Here is a tiny trained network, its code and every weight. The questions are about switching its units off for an input and a class, where a switched-off unit gives its printed mean instead of its output.

import numpy as np


def w(rows, s, z=0):
    codes = np.array(rows[::2]) - 128.0
    scale = np.full(codes.shape[1], s)
    scale[-1] = z or s
    return codes * scale


def f(y):
    return np.maximum(y, 0)


def log_softmax(a):
    a = a - a.max(-1, keepdims=True)
    return a - np.log(np.exp(a).sum(-1, keepdims=True))


def net(x, mask):
    res = np.array(x, float).reshape(1, 5) / 4 @ E
    y = f(res @ A[0][:, :-1].T + A[0][:, -1])
    res = res + np.where(mask, y, B[0][:, -1]) @ B[0][:, :-1]
    return log_softmax(res[-1] @ U[:, :-1].T + U[:, -1])


A, B = {}, {}
E = w([
[129,115,2,100,62,166,127],'x0',
[40,188,147,93,103,20,125],'x1',
[119,145,123,180,129,138,150],'x2',
[88,159,122,204,210,134,26],'x3',
[121,130,131,131,131,133,135],'x4',
],0.0092)
A[0] = w([
[61,81,59,154,74,187,76,207],'n0',
[135,101,142,125,86,142,188,3],'n1',
[220,111,170,51,148,71,54,250],'n2',
[32,167,167,108,102,13,118,51],'n3',
[187,63,144,134,175,188,94,16],'n4',
[142,44,203,184,141,111,168,129],'n5',
[104,93,200,184,155,120,146,55],'n6',
[92,214,127,104,87,101,98,14],'n7',
[83,137,163,127,190,148,2,134],'n8',
[198,104,118,175,184,183,158,31],'n9',
[118,144,173,31,87,86,253,68],'n10',
[13,180,84,167,158,142,56,37],'n11',
[151,118,146,153,85,130,210,4],'n12',
],0.01,0.0063)
B[0] = w([
[93,192,139,153,68,69,225,250],'n0',
[174,108,213,111,112,45,152,151],'n1',
[114,156,87,176,100,32,175,234],'n2',
[170,77,59,98,8,139,72,253],'n3',
[185,26,125,46,49,115,61,192],'n4',
[75,174,51,89,52,82,169,200],'n5',
[15,128,102,107,51,60,164,177],'n6',
[185,64,123,102,48,70,98,169],'n7',
[158,165,164,162,102,45,152,255],'n8',
[166,77,146,132,83,71,58,200],'n9',
[193,109,205,145,134,40,142,246],'n10',
[218,128,213,108,80,77,103,222],'n11',
[165,145,230,156,116,60,80,154],'n12',
],0.011,0.0085)
U = w([
[194,171,254,158,154,147,134,52],'0',
[122,151,122,124,104,163,174,254],'1',
[133,60,96,33,76,199,88,107],'2',
[112,160,132,158,113,155,174,221],'3',
[48,176,124,116,77,164,216,91],'4',
[104,209,71,118,202,139,198,56],'5',
],0.0085,0.0074)

Each question gives the input, the list of numbers given to net, and the class t.
The units are the neurons (one row each of A and B). Each row of codes is followed by its name. A weight is (code - 128) times the scale printed after its matrix; where a second scale follows, it is the last column's (A, B and U).
mask holds one flag per neuron, in row order. A switched-off neuron (its flag False) gives its mean, the last column of its row in B, instead of its output. The means were averaged over made-up inputs and are rounded, as every weight is.
A unit's drop is (log p(t) with every unit on - log p(t) with that unit switched off) / (log p(t) with every unit on - log p(t) with every unit switched off).
The circuit of an input: a set's keep is (log p(t) with only the set's units on - log p(t) with every unit switched off) / (log p(t) with every unit on - log p(t) with every unit switched off). Starting from the 12 units with the biggest drops (on a tie, the unit counted first), units are removed one at a time, each time the one whose removal leaves the highest keep (on an exact tie, the one counted first), for as long as the keep stays at least 0.8.
units of the circuit, in order: the units of the circuit, biggest drop first
most important unit: the unit with the biggest drop
top k neurons: the k neurons with the biggest drops, biggest first
drop of u: that unit's drop, to one decimal
input [5,7,-3,5,4], class 2: top 2 neurons => (n3; n7)
input [6,5,-4,-7,4], class 0: most important unit => n10
input [3,-8,8,-2,5], class 2: top 4 neurons => (n4; n9; n8; n2)
input [-7,7,7,-6,2], class 2: top 4 neurons => (n3; n0; n8; n7)
input [7,-3,4,2,-3], class 4: top 2 neurons => (n0; n10)
input [-1,3,0,8,6], class 0: top 2 neurons => (n11; n8)
input [-4,-7,-2,-3,3], class 2: top 2 neurons => (n4; n0)
input [-3,-6,1,3,1], class 2: top 4 neurons => (n4; n9; n0; n10)
input [3,-2,-7,-4,0], class 3: units of the circuit, in order => (n3; n4)
input [4,8,-1,8,8], class 0: drop of n8 => 1.0
input [1,-2,5,8,3], class 0: drop of n11 => 0.4
input [-5,-5,1,-1,-1], class 2: drop of n10 => 0.1
